Below is a small trained network, with its code and all its weights. Each question gives an input and a target symbol and asks what happens when units are switched off, that is, made to give their printed mean instead of their output.

import numpy as np


def w(rows, s, z=0):
    codes = np.array(rows[::2]) - 128.0
    scale = np.full(codes.shape[1], s)
    scale[-1] = z or s
    return codes * scale


def norm(h):
    return h / np.sqrt((h * h).mean(-1, keepdims=True) + 1e-5)


def softmax(a):
    e = np.exp(a - a.max(-1, keepdims=True))
    return e / e.sum(-1, keepdims=True)


def log_softmax(a):
    a = a - a.max(-1, keepdims=True)
    return a - np.log(np.exp(a).sum(-1, keepdims=True))


def net(x, mask):
    ids = ['ΓΔΘΞΨαεζλμτ'.index(c) for c in x.split()]
    T = len(ids)
    res = E[ids] + P[:T]
    u = 0
    for l in range(3):
        r = norm(res)
        for j in range(3):
            rows = slice(3 * j, 3 * j + 3)
            q, k, v = (r @ M[l][rows].T for M in (Q, K, V))
            z = softmax(np.where(np.tri(T) > 0, q @ k.T / 3**0.5, -1e9)) @ v
            o = O[l][rows]
            res = res + np.where(mask[u + j], z, o[:, -1]) @ o[:, :-1]
        u += 3
    return log_softmax(norm(res)[-1] @ U[:, :-1].T + U[:, -1])


Q, K, V, O = {}, {}, {}, {}
E = w([
[121,124,114,135,139,179,93],'Γ',
[250,61,161,173,102,101,100],'Δ',
[88,118,118,179,101,229,89],'Θ',
[79,113,117,94,75,107,82],'Ξ',
[140,81,119,58,166,143,161],'Ψ',
[96,119,109,129,92,155,123],'α',
[108,91,155,204,137,171,143],'ε',
[128,149,163,92,227,132,52],'ζ',
[135,170,48,123,169,123,103],'λ',
[135,171,207,87,82,85,185],'μ',
[52,95,131,201,40,188,71],'τ',
],0.015)
P = w([
[156,134,111,216,44,188,4],'0',
[138,117,147,239,85,156,65],'1',
[107,102,166,234,111,143,116],'2',
[75,107,171,233,128,103,171],'3',
[42,115,160,231,151,106,220],'4',
[39,102,165,222,161,96,216],'5',
],0.0039)
Q[0] = w([
[80,101,213,135,78,228,125],'0.h0',
[158,187,34,74,154,197,115],'0.h0',
[102,72,160,74,91,120,149],'0.h0',
[103,107,160,128,161,115,142],'0.h1',
[210,145,137,81,184,94,165],'0.h1',
[197,97,27,123,255,75,130],'0.h1',
[68,123,138,100,157,207,47],'0.h2',
[205,120,250,131,138,101,182],'0.h2',
[181,177,99,135,163,99,94],'0.h2',
],0.0081)
K[0] = w([
[77,188,108,76,204,94,231],'0.h0',
[194,84,152,76,67,126,106],'0.h0',
[67,162,66,104,87,148,116],'0.h0',
[168,114,185,67,132,87,160],'0.h1',
[254,123,166,153,2,109,131],'0.h1',
[220,77,65,170,156,91,144],'0.h1',
[64,141,126,109,183,149,131],'0.h2',
[236,64,243,141,117,128,69],'0.h2',
[98,150,148,179,132,126,13],'0.h2',
],0.0075)
V[0] = w([
[46,64,88,125,114,46,129],'0.h0',
[212,70,201,139,86,111,122],'0.h0',
[137,141,134,232,106,187,87],'0.h0',
[78,165,156,144,110,118,88],'0.h1',
[179,216,69,131,62,95,189],'0.h1',
[243,47,98,205,21,133,71],'0.h1',
[216,40,26,255,88,86,139],'0.h2',
[234,50,98,172,150,76,190],'0.h2',
[147,54,209,88,50,140,193],'0.h2',
],0.0046)
O[0] = w([
[140,54,137,159,80,47,82,119],'0.h0',
[92,105,230,61,24,106,42,139],'0.h0',
[144,137,149,149,85,254,90,228],'0.h0',
[158,17,124,148,179,181,192,136],'0.h1',
[96,225,33,155,220,74,123,10],'0.h1',
[176,142,56,111,15,131,226,251],'0.h1',
[139,141,68,184,97,18,43,181],'0.h2',
[100,127,8,163,209,61,165,131],'0.h2',
[162,52,80,86,88,171,40,131],'0.h2',
],0.0041,0.0027)
Q[1] = w([
[138,140,192,6,152,87,137],'1.h0',
[112,167,106,110,106,123,91],'1.h0',
[135,117,113,38,129,160,109],'1.h0',
[142,187,147,126,134,104,143],'1.h1',
[125,106,146,185,143,105,153],'1.h1',
[245,204,114,93,129,101,168],'1.h1',
[139,121,35,127,93,91,107],'1.h2',
[199,161,24,66,109,64,135],'1.h2',
[136,108,180,152,63,114,155],'1.h2',
],0.011)
K[1] = w([
[1,197,111,41,134,154,164],'1.h0',
[162,161,125,94,56,136,83],'1.h0',
[104,144,84,55,158,135,92],'1.h0',
[179,164,161,184,82,174,115],'1.h1',
[126,186,81,147,154,147,185],'1.h1',
[234,134,55,156,25,173,63],'1.h1',
[249,88,96,144,81,78,81],'1.h2',
[218,109,146,168,63,130,45],'1.h2',
[168,146,189,129,117,59,210],'1.h2',
],0.008)
V[1] = w([
[217,101,201,193,109,93,184],'1.h0',
[125,200,114,132,139,81,41],'1.h0',
[206,150,103,153,107,52,99],'1.h0',
[211,89,116,86,93,164,182],'1.h1',
[150,49,76,185,130,128,220],'1.h1',
[93,159,101,129,54,106,103],'1.h1',
[197,70,166,216,170,128,199],'1.h2',
[136,202,66,98,118,183,52],'1.h2',
[209,177,163,112,88,81,254],'1.h2',
],0.0063)
O[1] = w([
[192,172,65,40,190,171,87,152],'1.h0',
[96,61,169,149,105,152,155,11],'1.h0',
[110,107,135,19,192,244,92,57],'1.h0',
[144,92,129,118,178,146,236,255],'1.h1',
[121,3,170,182,83,128,181,178],'1.h1',
[40,185,175,208,55,62,143,106],'1.h1',
[180,171,137,29,20,97,48,148],'1.h2',
[52,64,74,92,179,53,107,134],'1.h2',
[188,242,131,28,99,173,123,71],'1.h2',
],0.0051,0.0037)
Q[2] = w([
[184,79,126,78,87,192,68],'2.h0',
[118,189,200,136,126,81,184],'2.h0',
[220,130,103,99,175,59,177],'2.h0',
[161,161,149,89,95,95,249],'2.h1',
[98,66,145,120,94,151,159],'2.h1',
[71,165,99,208,127,98,148],'2.h1',
[130,97,146,223,200,63,149],'2.h2',
[139,104,201,165,187,166,105],'2.h2',
[79,204,86,184,204,109,63],'2.h2',
],0.011)
K[2] = w([
[183,99,107,84,102,150,118],'2.h0',
[86,188,209,144,138,124,132],'2.h0',
[95,137,94,63,169,120,198],'2.h0',
[185,116,84,131,64,116,143],'2.h1',
[168,62,113,117,155,120,196],'2.h1',
[102,176,87,135,150,44,93],'2.h1',
[80,88,129,176,218,137,181],'2.h2',
[128,93,222,137,154,131,158],'2.h2',
[7,194,136,168,166,164,128],'2.h2',
],0.013)
V[2] = w([
[125,113,111,115,107,64,195],'2.h0',
[91,102,91,178,44,147,70],'2.h0',
[100,183,220,172,133,87,129],'2.h0',
[147,143,89,152,203,114,73],'2.h1',
[198,152,21,98,159,121,66],'2.h1',
[112,197,71,174,58,86,219],'2.h1',
[202,89,61,216,122,75,146],'2.h2',
[108,97,128,86,136,126,254],'2.h2',
[148,103,196,181,178,136,128],'2.h2',
],0.0074)
O[2] = w([
[122,110,134,188,140,151,121,151],'2.h0',
[187,132,155,79,203,88,165,231],'2.h0',
[135,208,75,131,142,123,82,27],'2.h0',
[121,152,136,168,191,106,128,102],'2.h1',
[117,128,114,203,102,113,139,90],'2.h1',
[98,191,68,120,92,121,151,88],'2.h1',
[106,139,34,161,187,96,107,254],'2.h2',
[208,2,164,197,82,180,159,212],'2.h2',
[92,76,67,101,64,100,52,162],'2.h2',
],0.0074,0.0038)
U = w([
[134,122,237,134,198,84,23,147],'Γ',
[232,121,59,112,84,81,40,70],'Δ',
[106,129,142,122,194,199,137,53],'Θ',
[44,90,177,66,94,18,146,97],'Ξ',
[89,112,50,87,77,94,238,37],'Ψ',
[130,118,94,49,196,131,152,65],'α',
[160,27,171,221,133,112,179,200],'ε',
[54,108,153,173,2,84,49,58],'ζ',
[181,210,218,140,84,142,175,202],'λ',
[111,190,119,240,164,50,139,252],'μ',
[54,123,62,114,106,240,85,62],'τ',
],0.0073,0.0042)

Each question gives the input, a string of symbols that net reads in full, and the target symbol t.
The units are the heads (3 rows each of Q, K, V and O). Each row of codes is followed by its name. A weight is (code - 128) times the scale printed after its matrix; where a second scale follows, it is the last column's (O and U).
mask holds one flag per head, layer by layer. A switched-off head (its flag False) gives its mean, the last column of its rows in O, instead of its output. The means were averaged over made-up inputs and are rounded, as every weight is.
A unit's drop is (log p(t) with every unit on - log p(t) with that unit switched off) / (log p(t) with every unit on - log p(t) with every unit switched off).
The circuit of an input: a set's keep is (log p(t) with only the set's units on - log p(t) with every unit switched off) / (log p(t) with every unit on - log p(t) with every unit switched off). Starting from all 9 units, units are removed one at a time, each time the one whose removal leaves the highest keep (on an exact tie, the one counted first), for as long as the keep stays at least 0.8.
units of the circuit, in order: the units of the circuit, biggest drop first
unit that matters most: the unit with the biggest drop
which heads matter: for each layer, one digit per head in row order, 1 if its drop is at least 0.15 and else 0, layers parted by /
drop when u is switched off: that unit's drop, to one decimal
input λ Θ Ξ μ Ξ, target λ: unit that matters most : 1.h2
input Ψ ζ Γ ζ ε, target Γ: which heads matter : 000 / 010 / 011
input μ Γ λ λ α, target μ: which heads matter : 000 / 000 / 000
input ζ μ Δ Θ λ Ψ, target Ψ: which heads matter : 011 / 001 / 001
input Δ Ψ Ξ λ, target λ: units of the circuit, in order : [2.h2 1.h0 0.h0 1.h1]
input Ξ Θ τ α, target Ψ: which heads matter : 010 / 011 / 111
input τ Ξ Θ Θ, target τ: which heads matter : 111 / 011 / 111
input Δ Ξ Ξ ζ, target ζ: units of the circuit, in order : [0.h1 2.h0]
input Δ λ Γ Ψ Ψ α, target α: which heads matter : 001 / 100 / 001
input λ Ξ Ψ μ Θ α, target λ: which heads matter : 000 / 001 / 001
input τ τ ε Θ Ψ Ξ, target ε: units of the circuit, in order : [2.h2 1.h1]
input ε Ψ τ Θ Δ μ, target μ: units of the circuit, in order : [0.h2 2.h0]
input Ψ λ Γ, target μ: units of the circuit, in order : [0.h2 2.h1]
input Ψ Δ Ψ ε λ, target λ: which heads matter : 100 / 100 / 001
input Θ α Δ Ξ Ψ τ, target τ: unit that matters most : 1.h0
input Δ Θ Γ Ξ Ψ, target Ψ: which heads matter : 010 / 000 / 001
input τ Ψ μ τ Ψ Ξ, target ε: units of the circuit, in order : [1.h1 2.h2]
input Ξ Ψ Γ Θ μ τ, target λ: units of the circuit, in order : [1.h2 2.h0]
input Γ Θ τ Θ ε, target Δ: units of the circuit, in order : [1.h0 2.h2 1.h2 2.h1]
input μ Δ Θ ζ, target ζ: unit that matters most : 0.h1
input Γ Θ Θ, target τ: which heads matter : 111 / 111 / 111
input α ζ Γ τ Ξ Ξ, target Γ: which heads matter : 001 / 010 / 010
input ε Θ ζ τ, target Γ: drop when 2.h1 is switched off : 0.2
input ζ Γ λ, target μ: drop when 0.h2 is switched off : 0.3
input Ξ μ μ Γ, target λ: drop when 1.h2 is switched off : 0.2
